Below is a small trained network, with its code and all its weights. Each question gives an input and a target symbol and asks what happens when units are switched off, that is, made to give their printed mean instead of their output.

import numpy as np


def w(rows, s, z=0):
    codes = np.array(rows[::2]) - 128.0
    scale = np.full(codes.shape[1], s)
    scale[-1] = z or s
    return codes * scale


def norm(h):
    return h / np.sqrt((h * h).mean(-1, keepdims=True) + 1e-5)


def f(y):
    return y / 2 * (1 + np.tanh(0.7978845608 * (y + 0.044715 * y**3)))


def softmax(a):
    e = np.exp(a - a.max(-1, keepdims=True))
    return e / e.sum(-1, keepdims=True)


def log_softmax(a):
    a = a - a.max(-1, keepdims=True)
    return a - np.log(np.exp(a).sum(-1, keepdims=True))


def net(x, mask):
    ids = ['Ωαβξσφψ'.index(c) for c in x.split()]
    T = len(ids)
    res = E[ids] + P[:T]
    r = norm(res)
    for j in range(2):
        rows = slice(3 * j, 3 * j + 3)
        q, k, v = (r @ M[0][rows].T for M in (Q, K, V))
        z = softmax(np.where(np.tri(T) > 0, q @ k.T / 3**0.5, -1e9)) @ v
        o = O[0][rows]
        res = res + np.where(mask[j], z, o[:, -1]) @ o[:, :-1]
    y = f(norm(res) @ A[0][:, :-1].T + A[0][:, -1])
    res = res + np.where(mask[2:26], y, B[0][:, -1]) @ B[0][:, :-1]
    return log_softmax(norm(res)[-1] @ U[:, :-1].T + U[:, -1])


Q, K, V, O, A, B = {}, {}, {}, {}, {}, {}
E = w([
[139,196,145,131],'Ω',
[134,135,93,134],'α',
[4,141,114,112],'β',
[108,135,103,127],'ξ',
[135,129,110,129],'σ',
[120,158,171,86],'φ',
[122,139,112,149],'ψ',
],0.03)
P = w([
[145,29,253,179],'0',
[127,153,82,147],'1',
[123,150,78,127],'2',
[112,149,100,120],'3',
[102,137,95,107],'4',
[87,151,100,123],'5',
[95,147,99,126],'6',
],0.0048)
Q[0] = w([
[156,26,46,207],'h1',
[81,139,4,166],'h1',
[152,174,68,157],'h1',
[158,98,241,48],'h2',
[124,163,106,135],'h2',
[132,62,48,206],'h2',
],0.013)
K[0] = w([
[204,21,138,153],'h1',
[120,54,214,180],'h1',
[160,142,211,205],'h1',
[160,222,90,117],'h2',
[110,75,139,87],'h2',
[251,23,151,234],'h2',
],0.013)
V[0] = w([
[135,110,249,198],'h1',
[115,139,162,69],'h1',
[130,92,112,134],'h1',
[113,136,111,186],'h2',
[129,116,189,136],'h2',
[85,40,136,93],'h2',
],0.016)
O[0] = w([
[166,90,184,255,255],'h1',
[195,188,75,146,80],'h1',
[109,145,233,81,106],'h1',
[78,54,130,195,217],'h2',
[174,112,242,100,144],'h2',
[212,37,70,17,144],'h2',
],0.0076,0.0042)
A[0] = w([
[137,104,110,127,126],'n1',
[91,76,210,71,54],'n2',
[120,134,80,155,103],'n3',
[159,16,198,103,191],'n4',
[120,127,120,154,80],'n5',
[116,151,88,152,75],'n6',
[86,119,68,134,49],'n7',
[93,88,201,158,180],'n8',
[83,180,131,147,127],'n9',
[157,162,97,106,42],'n10',
[162,128,190,125,160],'n11',
[99,219,200,133,157],'n12',
[128,152,135,46,57],'n13',
[154,69,143,84,58],'n14',
[136,167,215,66,141],'n15',
[208,115,188,147,150],'n16',
[132,61,185,159,14],'n17',
[194,153,146,115,192],'n18',
[145,83,94,159,150],'n19',
[197,198,165,71,45],'n20',
[185,130,120,115,78],'n21',
[249,137,90,150,1],'n22',
[128,95,109,170,79],'n23',
[124,155,139,40,190],'n24',
],0.015,0.0066)
B[0] = w([
[152,175,139,112,136],'n1',
[167,179,55,133,165],'n2',
[145,123,117,99,149],'n3',
[121,50,168,110,254],'n4',
[159,107,112,143,122],'n5',
[165,67,82,94,135],'n6',
[137,158,123,106,166],'n7',
[122,202,62,77,254],'n8',
[113,81,129,91,193],'n9',
[113,97,92,104,133],'n10',
[131,189,111,46,173],'n11',
[201,92,152,19,229],'n12',
[191,189,168,127,156],'n13',
[186,41,95,213,135],'n14',
[204,107,193,12,180],'n15',
[101,218,137,45,210],'n16',
[115,134,187,86,173],'n17',
[34,148,131,60,202],'n18',
[161,182,195,102,190],'n19',
[70,1,168,131,194],'n20',
[89,129,137,134,133],'n21',
[89,156,172,152,177],'n22',
[147,79,155,126,148],'n23',
[94,112,171,198,227],'n24',
],0.008,0.0059)
U = w([
[36,140,86,113,67],'Ω',
[163,66,110,132,186],'α',
[186,165,35,87,106],'β',
[85,127,198,173,96],'ξ',
[136,248,144,143,97],'σ',
[159,145,103,193,254],'φ',
[145,145,163,32,76],'ψ',
],0.013,0.0037)

Each question gives the input, a string of symbols that net reads in full, and the target symbol t.
The units are the heads (3 rows each of Q, K, V and O) and the neurons (one row each of A and B). Each row of codes is followed by its name. A weight is (code - 128) times the scale printed after its matrix; where a second scale follows, it is the last column's (O, A, B and U).
mask holds one flag per unit, heads first, then neurons. A switched-off unit (its flag False) gives its mean, the last column of its rows in O or B, instead of its output. The means were averaged over made-up inputs and are rounded, as every weight is.
A unit's drop is (log p(t) with every unit on - log p(t) with that unit switched off) / (log p(t) with every unit on - log p(t) with every unit switched off).
The circuit of an input: a set's keep is (log p(t) with only the set's units on - log p(t) with every unit switched off) / (log p(t) with every unit on - log p(t) with every unit switched off). Starting from the 12 units with the biggest drops (on a tie, the unit counted first), units are removed one at a time, each time the one whose removal leaves the highest keep (on an exact tie, the one counted first), for as long as the keep stays at least 0.8.
units of the circuit, in order: the units of the circuit, biggest drop first
which heads matter: for each layer, one digit per head in row order, 1 if its drop is at least 0.15 and else 0, layers parted by /
drop when u is switched off: that unit's drop, to one decimal
input β β α, target β: which heads matter	10
input β α ψ, target β: which heads matter	10
input ψ φ α α σ, target ξ: which heads matter	01
input α ξ σ ψ, target Ω: units of the circuit, in order	[h2]
input β α σ, target β: which heads matter	10
input σ α Ω β Ω, target Ω: which heads matter	11
input ψ ψ ψ, target ξ: which heads matter	10
input φ φ ξ β φ ξ, target σ: units of the circuit, in order	[h1, h2, n22]
input φ Ω α α, target σ: which heads matter	11
input ξ α β ψ α α σ, target α: which heads matter	01
input α ξ Ω, target β: which heads matter	01
input φ Ω φ ψ β β α, target σ: which heads matter	11
input β β α α φ ξ, target β: drop when h1 is switched off	0.3
input Ω σ σ φ ξ, target φ: units of the circuit, in order	[h1]
input ξ σ Ω α α ξ, target α: drop when h2 is switched off	1.3
input Ω Ω Ω ψ ψ α, target φ: which heads matter	00
input α ψ σ σ σ Ω ψ, target Ω: drop when h2 is switched off	0.9
